Each row is shifted at random along 6 fixed directions that mean nothing.
Known rows, with every way that one mark hangs from another
pumo(benaz(sidub sutod(vusom))): [-82 -9 -53 9 71 52 366 -207 -119 284 55 -462 370 -62 -217 74 -229 -203 -124 -40 -132 -218 142 -296 -57 -150 -219 -175 -88 -148 -16 -66 166 11 -10 -241 -71 3 -94 -212 111 69 -195 75 -18 -212]
vusom(buko pumo(benaz varur(fiso(magek)))): [230 46 -89 59 265 -1 118 -18 -105 261 -71 87 100 177 -18 -114 -35 -173 -28 49 -82 -141 -19 -90 -43 -97 -69 202 -186 -49 -1 192 -280 117 149 -240 9 -105 7 -311 205 -70 -113 12 2 11]
sidub(benaz(buko sutod)): [-59 93 -260 -75 332 206 413 -113 49 144 211 190 115 -97 -297 19 165 -241 -168 -83 -75 -75 162 -262 -196 -40 -169 -50 3 -141 -58 -37 142 178 -2 -273 -269 -41 -45 241 393 80 80 228 -25 182]
vusom(buko(pido) varur(pumo)): [28 -78 184 113 -52 -173 -192 -59 9 -156 -8 -59 9 113 108 33 80 21 86 -5 -55 -22 61 84 131 22 -187 204 -5 101 26 38 -3 26 166 -57 64 50 -57 -51 -131 -38 6 14 -20 -83]
sutod(fiso(magek varur(benaz) vusom) pumo): [128 -40 250 94 96 -136 62 -111 -111 123 -144 86 33 -55 121 -87 51 192 59 33 -233 -40 157 2 -4 -39 -257 159 -151 -24 97 275 -113 21 -225 -144 58 -47 6 -144 -63 -71 -124 -90 -100 -97]
varur(benaz(sidub) fiso(vusom) pumo(buko(pido(magek)))): [298 -352 483 222 171 -229 268 -281 101 -40 -442 -71 398 -629 113 55 321 -87 201 183 -51 -83 4 -19 -273 -18 -257 544 -1 34 264 -271 560 629 -90 105 -130 -18 -393 176 -282 -59 -411 103 -5 68]
pido(buko vusom(varur(fiso(magek) pumo))): [105 164 -173 21 -47 40 24 67 -46 368 111 114 -143 300 99 -147 -101 -71 16 -93 -18 -43 -175 -76 194 63 112 78 -203 -36 -175 65 -609 -170 -182 -170 133 -73 129 -275 245 -61 151 -32 -36 -149]
sidub(benaz(sutod(fiso(magek vusom(varur))))): [142 -156 280 209 206 -107 275 -265 -113 -16 -188 -198 331 -258 -28 -19 91 -74 -81 50 -56 -128 232 -106 -53 -88 -286 278 -204 -37 36 39 125 298 -94 -287 -39 89 -274 -112 -18 -10 -254 87 -56 -24]
pido(buko magek(vusom(varur(pumo)))): [8 201 214 34 -320 -194 -203 107 -69 107 183 60 -543 358 215 -45 62 443 147 -111 -23 156 120 184 341 229 148 126 103 57 -1 270 -249 -359 -355 -139 447 -15 338 -44 -43 -116 311 -182 -214 -232]
sidub(benaz(pumo(buko varur) sutod)): [137 -199 163 147 -218 32 -39 112 43 117 -300 276 -72 -317 163 -172 82 136 22 271 -14 209 60 256 -24 -14 51 97 134 -94 193 -231 9 217 -67 140 42 -90 -34 6 -225 -32 -127 4 28 21]
sutod(fiso sidub vusom(pumo(buko(pido)))): [160 -157 -42 -211 62 145 98 335 148 554 -144 -102 0 -224 -100 -60 119 121 51 257 -24 27 -4 -61 -556 36 8 -91 291 -228 349 -105 287 135 17 453 -221 -264 62 -133 36 -199 -191 -52 47 -100]
buko(pido vusom(pumo(benaz varur(fiso)))): [141 194 38 106 171 -53 80 -61 -74 -89 39 -170 -15 149 -77 103 127 -82 -8 -48 33 -173 110 13 -12 0 -67 159 -28 53 44 82 105 89 337 -227 -5 86 -2 -85 73 -112 -8 27 -176 -41]
buko(pido(magek) vusom(pumo varur(benaz))): [241 -27 227 -70 37 -114 164 -15 45 263 -32 -66 -66 -338 -53 92 388 159 226 26 141 31 14 -55 -351 178 28 370 206 -48 338 -24 266 203 46 108 -77 -140 79 -17 -46 -284 -133 -42 -170 47]
buko(pido(magek) vusom(pumo(varur(benaz(sidub sutod))))): [285 -48 210 256 -8 -40 276 -61 -50 66 -291 -284 198 -395 -52 141 96 -219 120 97 112 -162 -27 48 -60 47 52 315 -91 33 137 -302 199 363 132 -3 55 53 -208 -153 -95 -107 -255 140 8 13]
vusom(buko(pido(magek)) pumo varur): [192 293 -21 61 172 -98 107 66 -119 -48 142 -49 -154 377 -162 148 150 -125 32 -144 5 -204 109 -26 94 99 10 268 -114 122 -46 265 -51 -21 184 -313 215 69 98 -105 323 -81 166 79 -74 88]
magek(pido(buko) vusom(pumo)): [47 88 113 138 -112 -26 -297 224 97 -187 -30 157 -494 168 210 -15 176 149 49 32 155 145 11 302 319 238 188 136 24 88 -124 -38 -139 35 -119 103 291 121 66 105 -140 14 292 -27 -129 -78]
sutod(vusom(buko(pido) pumo(varur(benaz(sidub) fiso)))): [-117 -165 44 176 186 -53 -157 -254 65 19 67 -403 236 128 113 -12 -109 -214 -19 2 -106 -163 48 -87 218 -122 -407 -8 -212 32 -171 -132 -170 79 173 -93 -54 78 -188 -179 -142 76 -69 80 31 -321]
benaz(buko sutod(fiso pumo vusom(varur))): [-23 92 118 23 103 -37 38 9 -15 55 111 20 -246 143 -8 2 172 254 -6 -13 -113 27 370 48 44 49 -230 -50 56 -34 84 197 97 -78 -153 -181 99 46 110 147 62 -48 182 -10 -164 -58]
pido(buko(vusom(varur(pumo))) magek): [161 60 137 162 74 -16 113 12 35 19 -32 1 -93 -45 36 48 152 -101 63 -52 123 -8 -44 15 97 155 228 334 -200 67 -56 -45 -157 205 -164 23 130 52 -8 70 60 30 65 50 -12 158]
pumo(benaz(buko sidub)): [-56 -84 32 126 -50 22 -161 -41 -33 74 -103 -130 45 36 120 -99 -221 13 -36 112 -119 11 94 139 233 -145 -157 -182 -61 -18 -50 -118 -46 -11 -60 -28 144 30 -20 -137 -171 103 -46 -43 94 -219]
benaz(pumo(varur) sutod(fiso(vusom(buko)))): [110 -227 300 150 -28 -95 113 -114 60 63 -248 1 87 -343 105 -82 167 174 50 163 15 100 206 67 -71 -61 -193 181 42 -72 148 -99 207 278 -143 -49 7 38 -165 85 -196 -58 -139 45 -81 -39]
pumo(benaz(buko sidub sutod) varur): [-110 3 2 146 -66 -29 92 -149 -157 100 69 -188 157 143 -64 -39 -273 -33 -113 9 -234 -102 294 -9 190 -195 -272 -180 -33 -72 -37 26 54 -101 72 -380 86 10 -5 -175 23 74 -64 60 7 -249]
sutod(fiso pumo(buko(pido vusom) varur(benaz)) sidub): [-19 -244 205 11 330 -13 160 -67 188 76 15 -95 213 -291 -144 77 281 21 -2 119 -177 -40 269 -142 -511 2 -303 128 162 -102 288 -17 539 356 125 240 -387 -159 -70 258 -44 -23 -238 113 -25 42]
benaz(pumo(buko varur) sidub): [-70 -126 -48 199 -51 40 37 -38 46 -18 -38 -28 213 2 -15 -19 -151 -176 -52 44 -165 -62 62 15 96 -116 -110 -73 -120 -10 -95 -121 -74 94 62 -39 -38 13 -97 -5 -4 172 -67 190 129 -59]
magek(pido vusom(buko varur)): [192 -45 74 18 -24 -2 -59 288 -23 219 -74 57 -152 39 14 -22 33 21 -44 123 282 -3 118 72 -68 86 226 258 45 -97 75 26 -88 102 66 103 107 -101 -23 -280 -61 -154 -34 -58 -95 -77]
fiso(magek(pido(vusom))): [20 -197 76 41 -116 -65 -215 45 166 71 16 129 -152 -196 144 -80 200 135 107 58 70 191 -101 57 -107 152 -24 114 143 -45 59 -166 33 119 12 228 -139 -132 60 29 -166 -98 -29 18 -68 -134]
sutod(fiso pumo(benaz buko)): [-11 -40 109 165 302 -26 -94 -75 67 -208 -62 129 -35 113 70 -42 98 -42 -61 72 -209 4 162 72 86 -64 -237 44 -141 63 -51 108 63 201 2 -18 12 59 -5 216 -34 161 13 41 -9 76]
vusom(varur(benaz(sutod(pumo(buko) sidub)) fiso)): [-70 57 231 312 146 -120 -191 -137 7 -378 1 -56 -205 247 192 18 61 51 10 16 -206 -37 291 234 474 74 -244 86 -133 185 -130 72 -89 26 -21 -239 261 181 -57 213 -141 137 214 26 -45 -73]
magek(pido vusom(pumo(benaz buko) varur(fiso))): [-57 -38 -142 -94 144 -26 102 -56 45 351 287 12 75 220 -109 -58 38 -81 -67 -65 -89 -84 123 -305 -162 -23 -242 94 89 -190 -22 184 -85 -20 205 -242 -237 -190 69 -198 182 -103 -27 71 -222 -268]
vusom(varur(benaz(buko) fiso)): [398 -208 453 11 139 -176 240 -36 -122 232 -449 172 156 -427 90 -75 220 198 97 270 141 -15 247 103 -312 -81 -44 507 111 -79 445 34 366 370 -176 -5 83 -115 -232 -58 -225 -230 -340 -151 -71 163]
sidub(benaz(pumo(buko(pido vusom) varur) sutod)): [72 87 268 181 -77 -152 238 -190 -158 -230 -45 -174 155 23 -135 161 119 -5 -77 -47 -140 -154 325 24 23 -59 -231 173 61 38 139 60 456 124 145 -381 76 157 -102 68 8 14 -90 105 -161 -33]
buko(pido vusom(varur(pumo))): [-35 118 275 171 -252 -267 -190 -172 -162 -288 55 -406 11 321 109 159 -76 86 78 -159 -100 -149 100 96 366 19 -196 94 -69 183 -32 143 3 -229 156 -269 246 222 -11 -190 -176 -37 44 -63 -143 -287]
sidub(benaz(buko(pido(magek)) sutod)): [120 148 -58 -15 -114 15 -2 108 -71 177 33 182 -258 53 -13 -53 103 97 27 39 -61 43 56 131 8 38 -80 -23 177 -38 105 -47 75 -81 5 -153 95 -81 153 -74 121 -168 93 2 -61 -103]
benaz(buko pumo sutod(vusom)): [32 -103 35 -36 -217 67 4 52 91 307 -123 118 -146 -261 108 -103 96 209 92 125 14 187 5 94 -35 27 -62 -116 172 -131 147 -222 47 36 -221 110 4 -52 47 62 -137 -71 33 -21 -39 -92]
magek(pido vusom(varur(benaz(buko sidub sutod) pumo))): [98 127 46 299 79 -31 234 -75 -141 -39 -60 -42 88 105 -60 145 -79 -340 -69 -57 17 -296 204 0 344 5 -104 222 -279 47 -190 -35 -107 132 26 -409 207 154 -249 -143 64 73 45 204 -94 -88]
pumo(benaz(buko(pido(magek(vusom))) sutod(fiso))): [227 325 -219 -16 99 78 284 138 -211 438 68 43 -112 274 -207 4 -109 -163 -115 -24 -2 -230 110 -100 -49 -88 -40 -8 -51 -115 -9 139 -32 -104 63 -374 115 -86 128 -348 377 -200 19 37 -141 -160]
pumo(benaz(sidub sutod) buko(pido vusom) varur(fiso)): [119 33 -66 231 84 78 119 -14 -68 30 -66 -268 200 31 -91 26 -159 -296 -133 94 14 -206 122 31 20 -143 -56 6 -61 -45 -20 -213 96 189 405 -196 -74 25 -153 -227 25 -27 -155 114 -11 -172]
fiso(magek vusom(buko(pido) pumo(benaz(sidub)) varur)): [156 106 174 147 121 -135 11 -47 -98 -51 -17 -292 -47 124 -45 84 121 85 54 -14 -75 -123 234 72 93 52 -158 164 -32 54 54 164 137 91 131 -257 200 93 32 -159 26 -41 13 -16 -96 -128]

Rows
[-2 159 -186 -70 24 24 114 55 -58 253 260 -107 44 341 -163 80 -83 -191 -65 -161 0 -201 21 -239 5 14 -33 62 -73 -64 -107 163 -239 -162 162 -211 -27 -48 60 -282 271 -74 84 66 -94 -159] => magek(vusom(buko(pido) varur(pumo)))
[299 63 94 96 -151 -111 10 143 -172 100 -276 -64 49 175 33 13 -119 -138 66 79 -78 -154 -156 95 81 -38 70 203 -112 71 65 40 -48 29 87 -32 258 8 -14 -366 39 -79 -149 -40 76 -52] => vusom(pumo(buko(pido(magek))))
[254 76 239 101 341 -52 396 -59 -34 -68 -78 -181 96 -210 -222 203 322 -73 -23 62 110 -213 374 -31 -290 74 -49 380 133 -4 263 -13 600 389 208 -193 -77 20 -202 186 75 -134 -106 81 -152 161] => pumo(buko(pido vusom(varur(benaz(sutod(sidub)) fiso))))
[132 90 -62 141 105 55 146 -48 -95 85 -134 -275 243 71 -93 67 -153 -436 -101 -19 41 -245 -156 -126 135 -84 22 100 -347 25 -171 -156 -156 178 151 -60 77 134 -131 -303 95 89 -139 65 51 -35] => buko(pido(vusom(pumo(benaz))))
[-40 -377 382 174 -202 -291 -239 -349 46 34 -57 -175 179 -184 290 -66 54 105 171 24 -123 78 -2 -25 159 11 -454 300 23 9 58 -94 -53 83 18 -95 -41 -36 -139 -169 -405 -93 -188 -3 -82 -360] => fiso(magek(vusom(buko(pido) varur(benaz(sutod) pumo))))
[7 -243 72 111 -114 4 -220 84 99 74 -129 65 15 -43 175 -160 -67 14 23 163 -58 145 -69 115 53 -30 40 47 -20 -43 13 -110 -210 116 83 221 -31 -80 -3 -99 -191 51 -98 -16 110 -52] => vusom(pumo(buko varur))
[-63 -72 24 180 79 -127 -167 -124 22 -113 143 -77 29 271 59 -21 6 -111 -23 -95 -146 -60 38 -68 211 22 -250 125 -200 37 -218 148 -235 50 190 -218 -29 49 -24 -150 33 84 47 111 -47 -184] => fiso(magek(pido) vusom(buko pumo(varur)))
[-9 -143 84 61 115 -16 -138 -4 194 -11 40 29 -107 -188 52 -2 265 102 126 105 -5 107 116 113 -100 84 -155 90 185 -4 123 -144 163 202 165 146 -102 -78 10 168 -141 -51 23 71 -13 -28] => vusom(buko(pido) pumo(varur(benaz(sidub))))
[-31 131 -132 101 -23 184 -107 36 -4 174 53 -5 -215 148 119 -158 -68 53 -81 12 -63 56 111 116 338 -46 -110 -213 -106 -61 -163 -38 -420 -127 -93 -202 111 92 72 -144 38 -3 216 -7 -63 -238] => sidub(benaz(buko(vusom(pumo)) sutod(fiso(varur))))
[161 -5 64 219 -110 -44 -240 12 -72 42 -126 57 -9 125 213 -70 -134 -120 50 36 -116 -60 -146 145 240 -21 -29 155 -204 60 -55 -10 -396 19 181 -21 51 -41 1 -329 -149 -27 -74 -62 27 -160] => fiso(magek varur(benaz pumo(buko(pido vusom))))
[-13 -210 -115 -80 48 6 408 -222 -31 539 87 -92 586 -246 -233 -52 -99 -156 -6 -44 -401 -179 53 -431 -435 -207 -486 -33 22 -268 144 32 157 87 93 -214 -474 -270 -63 -293 214 -64 -362 172 32 -245] => fiso(magek varur(pumo(benaz(buko(pido) sidub))) vusom)
[-146 -111 117 94 -151 -20 -88 -65 174 -192 -8 -25 -134 -241 106 23 191 227 156 34 -148 175 81 154 77 132 -188 -134 210 39 69 -199 218 27 -109 83 -8 61 19 328 -181 33 114 106 -24 -97] => benaz(sidub sutod(pumo))
[-192 57 -63 19 -2 66 -27 -114 59 -7 208 -276 -11 101 -41 56 -52 52 -32 -109 -70 -19 153 -34 148 -23 -150 -254 38 -13 -102 -57 96 -102 -63 -123 8 101 43 112 15 105 157 45 -26 -202] => benaz(buko(vusom) sidub)
